Below are the code and all the weights of a small trained network. Each question names an input and a class and asks about switching units off, where a switched-off unit gives its printed mean instead of its output.

import numpy as np


def w(rows, s, z=0):
    codes = np.array(rows[::2]) - 128.0
    scale = np.full(codes.shape[1], s)
    scale[-1] = z or s
    return codes * scale


def norm(h):
    return h / np.sqrt((h * h).mean(-1, keepdims=True) + 1e-5)


def f(y):
    return np.maximum(y, 0)


def log_softmax(a):
    a = a - a.max(-1, keepdims=True)
    return a - np.log(np.exp(a).sum(-1, keepdims=True))


def net(x, mask):
    res = np.array(x, float).reshape(1, 3) / 4 @ E
    u = 0
    for l in range(2):
        y = f(norm(res) @ A[l][:, :-1].T + A[l][:, -1])
        res = res + np.where(mask[u : u + 9], y, B[l][:, -1]) @ B[l][:, :-1]
        u += 9
    return log_softmax(norm(res)[-1] @ U[:, :-1].T + U[:, -1])


A, B = {}, {}
E = w([
[236,217,93],'x0',
[187,139,238],'x1',
[255,89,133],'x2',
],0.0051)
A[0] = w([
[153,67,130,188],'L0N1',
[78,175,109,184],'L0N2',
[45,81,8,252],'L0N3',
[91,154,35,190],'L0N4',
[169,29,139,57],'L0N5',
[134,183,95,77],'L0N6',
[138,186,180,112],'L0N7',
[126,183,184,221],'L0N8',
[162,73,138,135],'L0N9',
],0.011,0.0019)
B[0] = w([
[83,74,186,177],'L0N1',
[77,2,191,185],'L0N2',
[123,70,90,254],'L0N3',
[71,72,98,206],'L0N4',
[165,78,178,185],'L0N5',
[127,67,43,161],'L0N6',
[106,200,131,179],'L0N7',
[132,198,128,194],'L0N8',
[147,12,122,174],'L0N9',
],0.0062,0.0065)
A[1] = w([
[178,171,146,139],'L1N1',
[162,158,122,103],'L1N2',
[254,203,162,31],'L1N3',
[35,183,165,178],'L1N4',
[96,89,200,137],'L1N5',
[196,209,109,56],'L1N6',
[108,136,111,2],'L1N7',
[96,87,143,167],'L1N8',
[153,203,166,205],'L1N9',
],0.012,0.0034)
B[1] = w([
[111,112,72,193],'L1N1',
[96,127,68,160],'L1N2',
[36,189,76,241],'L1N3',
[250,160,114,231],'L1N4',
[190,139,121,255],'L1N5',
[121,193,49,198],'L1N6',
[51,101,182,128],'L1N7',
[222,193,253,251],'L1N8',
[114,245,53,225],'L1N9',
],0.0068,0.0048)
U = w([
[175,49,158,50],'0',
[137,172,95,198],'1',
[2,11,117,254],'2',
[59,161,183,2],'3',
[80,132,171,2],'4',
[106,20,244,254],'5',
[109,89,131,2],'6',
[41,208,78,244],'7',
],0.011,0.0034)

Each question gives the input, the list of numbers given to net, and the class t.
The units are the neurons (one row each of A and B). Each row of codes is followed by its name. A weight is (code - 128) times the scale printed after its matrix; where a second scale follows, it is the last column's (A, B and U).
mask holds one flag per neuron, layer by layer. A switched-off neuron (its flag False) gives its mean, the last column of its row in B, instead of its output. The means were averaged over made-up inputs and are rounded, as every weight is.
A unit's drop is (log p(t) with every unit on - log p(t) with that unit switched off) / (log p(t) with every unit on - log p(t) with every unit switched off).
The circuit of an input: a set's keep is (log p(t) with only the set's units on - log p(t) with every unit switched off) / (log p(t) with every unit on - log p(t) with every unit switched off). Starting from the 12 units with the biggest drops (on a tie, the unit counted first), units are removed one at a time, each time the one whose removal leaves the highest keep (on an exact tie, the one counted first), for as long as the keep stays at least 0.8.
circuit, biggest first: the units of the circuit, biggest drop first
k most important neurons: the k neurons with the biggest drops, biggest first
k most important neurons of layer l: the k neurons of layer l with the biggest drops, biggest first
drop of u: that unit's drop, to one decimal
input [-6,-2,-7], class 5: circuit, biggest first -> (L1N8; L1N3; L1N9; L1N4)
input [-2,6,0], class 1: circuit, biggest first -> (L0N2; L0N8)
input [-3,7,-4], class 1: most important neuron -> (L1N4)
input [-6,-2,-6], class 5: 3 most important neurons -> (L1N8; L1N3; L1N9)
input [3,0,-4], class 5: 3 most important neurons -> (L0N2; L1N9; L1N8)
input [-4,3,-5], class 5: 2 most important neurons of layer 0 -> (L0N2; L0N7)
input [3,0,2], class 7: drop of L0N4 -> 0.1
input [-1,3,-7], class 1: drop of L0N4 -> 0.1
input [-3,8,-5], class 1: drop of L1N4 -> 0.2
input [3,-1,-4], class 5: drop of L0N6 -> -0.2
